Below is a small trained network, with its code and all its weights. Each question gives an input and a class and asks what happens when units are switched off, that is, made to give their printed mean instead of their output.

import numpy as np


def w(rows, s, z=0):
    codes = np.array(rows[::2]) - 128.0
    scale = np.full(codes.shape[1], s)
    scale[-1] = z or s
    return codes * scale


def f(y):
    return np.maximum(y, 0)


def log_softmax(a):
    a = a - a.max(-1, keepdims=True)
    return a - np.log(np.exp(a).sum(-1, keepdims=True))


def net(x, mask):
    res = np.array(x, float).reshape(1, 7) / 4 @ E
    y = f(res @ A[0][:, :-1].T + A[0][:, -1])
    res = res + np.where(mask, y, B[0][:, -1]) @ B[0][:, :-1]
    return log_softmax(res[-1] @ U[:, :-1].T + U[:, -1])


A, B = {}, {}
E = w([
[140,142,161,72,164,165,129,98],'x0',
[159,118,8,114,136,144,132,120],'x1',
[112,111,128,115,122,135,142,135],'x2',
[123,122,128,123,129,130,130,132],'x3',
[124,121,125,123,141,128,109,142],'x4',
[133,136,130,131,122,128,133,121],'x5',
[146,119,133,152,179,154,185,181],'x6',
],0.017)
A[0] = w([
[101,75,100,192,108,93,115,179,216],'N1',
[128,108,141,184,212,185,172,170,20],'N2',
[69,136,113,70,97,99,47,84,50],'N3',
[124,154,161,101,145,191,193,77,89],'N4',
[84,108,132,228,63,46,146,172,1],'N5',
[20,192,254,176,124,101,126,170,58],'N6',
[102,155,141,67,202,135,55,117,146],'N7',
],0.009,0.0031)
B[0] = w([
[65,204,185,16,182,139,172,158,193],'N1',
[177,68,204,200,25,46,202,69,184],'N2',
[225,17,219,213,79,92,142,65,194],'N3',
[137,188,126,55,141,108,160,169,168],'N4',
[198,189,161,40,131,74,134,104,198],'N5',
[64,115,1,162,181,166,101,23,248],'N6',
[134,206,137,62,92,125,140,163,179],'N7',
],0.0075,0.014)
U = w([
[66,171,161,116,85,127,138,173,251],'0',
[97,232,196,2,117,79,162,157,46],'1',
[129,50,224,215,41,82,177,143,67],'2',
[55,110,6,152,150,180,146,102,98],'3',
],0.008,0.012)

Each question gives the input, the list of numbers given to net, and the class t.
The units are the neurons (one row each of A and B). Each row of codes is followed by its name. A weight is (code - 128) times the scale printed after its matrix; where a second scale follows, it is the last column's (A, B and U).
mask holds one flag per neuron, in row order. A switched-off neuron (its flag False) gives its mean, the last column of its row in B, instead of its output. The means were averaged over made-up inputs and are rounded, as every weight is.
A unit's drop is (log p(t) with every unit on - log p(t) with that unit switched off) / (log p(t) with every unit on - log p(t) with every unit switched off).
The circuit of an input: a set's keep is (log p(t) with only the set's units on - log p(t) with every unit switched off) / (log p(t) with every unit on - log p(t) with every unit switched off). Starting from all 7 units, units are removed one at a time, each time the one whose removal leaves the highest keep (on an exact tie, the one counted first), for as long as the keep stays at least 0.8.
circuit, biggest first: the units of the circuit, biggest drop first
unit that matters most: the unit with the biggest drop
top k neurons: the k neurons with the biggest drops, biggest first
drop when u is switched off: that unit's drop, to one decimal
input [-7,0,-2,-1,2,4,-7], class 1: circuit, biggest first	[N5]
input [-8,4,-8,4,-6,8,-6], class 1: top 4 neurons	[N5; N1; N6; N2]
input [-2,4,2,-5,-2,5,-8], class 2: top 2 neurons	[N3; N6]
input [-5,3,4,-7,-2,-3,5], class 1: circuit, biggest first	[N1; N6]
input [8,7,-1,0,4,7,8], class 1: top 4 neurons	[N6; N4; N3; N7]
input [-8,7,-3,3,-6,8,6], class 1: circuit, biggest first	[N1; N6]
input [-6,1,-3,-5,5,2,0], class 1: top 3 neurons	[N1; N5; N6]
input [-8,5,-6,2,-1,-6,-5], class 1: top 3 neurons	[N1; N5; N6]
input [6,-3,8,-4,0,2,-8], class 2: top 3 neurons	[N3; N1; N5]
input [0,5,-6,7,-2,-2,-7], class 2: top 2 neurons	[N3; N6]
input [6,1,3,2,-3,2,7], class 2: top 3 neurons	[N2; N1; N5]
input [4,-4,-1,3,-2,1,-6], class 2: top 3 neurons	[N3; N1; N5]
input [4,6,-1,3,-7,-8,2], class 0: top 2 neurons	[N6; N4]
input [-8,2,7,-2,-4,8,-2], class 1: circuit, biggest first	[N5; N1]
input [-7,1,8,-7,0,-3,6], class 1: top 2 neurons	[N1; N5]
input [5,0,-1,8,6,5,8], class 2: unit that matters most	N2
input [-5,-8,5,3,2,5,6], class 3: top 2 neurons	[N6; N3]
input [5,-7,-5,5,6,5,5], class 3: drop when N6 is switched off	1.1
input [-2,1,-4,-1,-3,-1,-8], class 2: drop when N3 is switched off	0.6
input [-6,-5,1,-2,-2,-7,-3], class 1: drop when N1 is switched off	0.4
input [2,-2,1,8,6,0,-7], class 2: unit that matters most	N3
